Here is a tiny trained network, its code and every weight. The questions are about switching its units off for an input and a target symbol, where a switched-off unit gives its printed mean instead of its output.

import numpy as np


def w(rows, s, z=0):
    codes = np.array(rows[::2]) - 128.0
    scale = np.full(codes.shape[1], s)
    scale[-1] = z or s
    return codes * scale


def f(y):
    return y / 2 * (1 + np.tanh(0.7978845608 * (y + 0.044715 * y**3)))


def softmax(a):
    e = np.exp(a - a.max(-1, keepdims=True))
    return e / e.sum(-1, keepdims=True)


def log_softmax(a):
    a = a - a.max(-1, keepdims=True)
    return a - np.log(np.exp(a).sum(-1, keepdims=True))


def net(x, mask):
    ids = ['γημξπσφψ'.index(c) for c in x.split()]
    T = len(ids)
    res = E[ids] + P[:T]
    r = res
    for j in range(3):
        rows = slice(2 * j, 2 * j + 2)
        q, k, v = (r @ M[0][rows].T for M in (Q, K, V))
        z = softmax(np.where(np.tri(T) > 0, q @ k.T / 2**0.5, -1e9)) @ v
        o = O[0][rows]
        res = res + np.where(mask[j], z, o[:, -1]) @ o[:, :-1]
    y = f(res @ A[0][:, :-1].T + A[0][:, -1])
    res = res + np.where(mask[3:27], y, B[0][:, -1]) @ B[0][:, :-1]
    return log_softmax(res[-1] @ U[:, :-1].T + U[:, -1])


Q, K, V, O, A, B = {}, {}, {}, {}, {}, {}
E = w([
[179,121,34],'γ',
[77,144,166],'η',
[150,96,112],'μ',
[72,253,77],'ξ',
[177,195,5],'π',
[66,181,99],'σ',
[94,83,205],'φ',
[219,54,155],'ψ',
],0.015)
P = w([
[188,95,244],'0',
[143,239,58],'1',
[82,42,119],'2',
[136,66,153],'3',
[103,153,131],'4',
[171,114,44],'5',
[64,75,153],'6',
[142,150,33],'7',
[97,45,121],'8',
[114,148,72],'9',
[129,70,94],'10',
[139,124,66],'11',
[67,70,164],'12',
[66,142,136],'13',
],0.011)
Q[0] = w([
[132,48,76],'H0',
[1,73,85],'H0',
[44,158,110],'H1',
[112,98,150],'H1',
[90,96,105],'H2',
[164,103,123],'H2',
],0.012)
K[0] = w([
[65,139,69],'H0',
[67,4,123],'H0',
[91,160,118],'H1',
[150,73,80],'H1',
[107,144,49],'H2',
[73,188,151],'H2',
],0.012)
V[0] = w([
[153,32,153],'H0',
[201,150,94],'H0',
[132,60,155],'H1',
[132,161,183],'H1',
[5,197,209],'H2',
[174,31,224],'H2',
],0.012)
O[0] = w([
[202,185,30,159],'H0',
[139,75,206,83],'H0',
[68,210,71,69],'H1',
[154,231,155,123],'H1',
[2,180,197,97],'H2',
[91,64,54,3],'H2',
],0.0081,0.0052)
A[0] = w([
[196,149,186,149],'N0',
[141,131,13,141],'N1',
[147,179,220,70],'N2',
[145,102,100,157],'N3',
[165,69,180,188],'N4',
[149,34,123,52],'N5',
[201,133,123,138],'N6',
[133,159,52,105],'N7',
[114,2,152,82],'N8',
[115,137,97,182],'N9',
[89,168,79,129],'N10',
[6,139,228,180],'N11',
[127,162,70,42],'N12',
[172,71,169,234],'N13',
[141,54,161,136],'N14',
[120,188,179,89],'N15',
[200,37,117,109],'N16',
[133,81,68,135],'N17',
[220,156,185,226],'N18',
[125,48,82,224],'N19',
[86,106,142,252],'N20',
[147,84,176,188],'N21',
[219,135,53,70],'N22',
[49,159,186,212],'N23',
],0.0092,0.004)
B[0] = w([
[105,158,198,187],'N0',
[107,126,157,243],'N1',
[167,68,158,166],'N2',
[91,140,144,159],'N3',
[97,191,108,191],'N4',
[160,95,171,145],'N5',
[62,185,166,194],'N6',
[109,126,150,195],'N7',
[80,77,131,153],'N8',
[146,114,110,167],'N9',
[172,117,166,179],'N10',
[153,157,111,254],'N11',
[139,127,177,154],'N12',
[110,226,115,211],'N13',
[161,144,106,157],'N14',
[121,35,115,156],'N15',
[136,149,138,203],'N16',
[99,87,114,166],'N17',
[81,171,146,245],'N18',
[137,80,148,188],'N19',
[157,160,3,180],'N20',
[115,155,97,175],'N21',
[99,102,152,240],'N22',
[177,53,52,224],'N23',
],0.0072,0.0056)
U = w([
[113,126,167,45],'γ',
[254,93,179,128],'η',
[12,134,110,58],'μ',
[246,124,131,54],'ξ',
[90,87,161,34],'π',
[157,147,177,87],'σ',
[46,74,170,107],'φ',
[163,144,86,252],'ψ',
],0.011,0.0035)

Each question gives the input, a string of symbols that net reads in full, and the target symbol t.
The units are the heads (2 rows each of Q, K, V and O) and the neurons (one row each of A and B). Each row of codes is followed by its name. A weight is (code - 128) times the scale printed after its matrix; where a second scale follows, it is the last column's (O, A, B and U).
mask holds one flag per unit, heads first, then neurons. A switched-off unit (its flag False) gives its mean, the last column of its rows in O or B, instead of its output. The means were averaged over made-up inputs and are rounded, as every weight is.
A unit's drop is (log p(t) with every unit on - log p(t) with that unit switched off) / (log p(t) with every unit on - log p(t) with every unit switched off).
The circuit of an input: a set's keep is (log p(t) with only the set's units on - log p(t) with every unit switched off) / (log p(t) with every unit on - log p(t) with every unit switched off). Starting from the 12 units with the biggest drops (on a tie, the unit counted first), units are removed one at a time, each time the one whose removal leaves the highest keep (on an exact tie, the one counted first), for as long as the keep stays at least 0.8.
units of the circuit, in order: the units of the circuit, biggest drop first
k most important neurons: the k neurons with the biggest drops, biggest first
heads that matter: for each layer, one digit per head in row order, 1 if its drop is at least 0.15 and else 0, layers parted by /
drop when u is switched off: that unit's drop, to one decimal
input η π ξ ξ, target η: units of the circuit, in order => [H2; N2; N23; H1]
input η π ξ, target σ: units of the circuit, in order => [H2]
input η π η, target σ: units of the circuit, in order => [H2; N18]
input η ξ φ, target η: units of the circuit, in order => [H2; N2; N23]
input γ γ η ψ η ψ ξ, target φ: heads that matter => 001
input η η η ξ ξ π η π φ, target σ: units of the circuit, in order => [H2; N13]
input η φ φ, target μ: units of the circuit, in order => [H2; H0]
input ψ η π η φ η ψ, target ψ: heads that matter => 011
input σ ξ σ, target η: 3 most important neurons => [N2; N23; N11]
input π φ γ, target φ: 2 most important neurons => [N22; N17]
input π π π, target σ: drop when N7 is switched off => 0.0
input φ ξ σ, target η: drop when N23 is switched off => 0.2
input ψ φ γ, target φ: drop when N1 is switched off => 0.2
input η φ φ μ, target μ: units of the circuit, in order => [H2]
input η η σ, target ψ: drop when N11 is switched off => 0.4
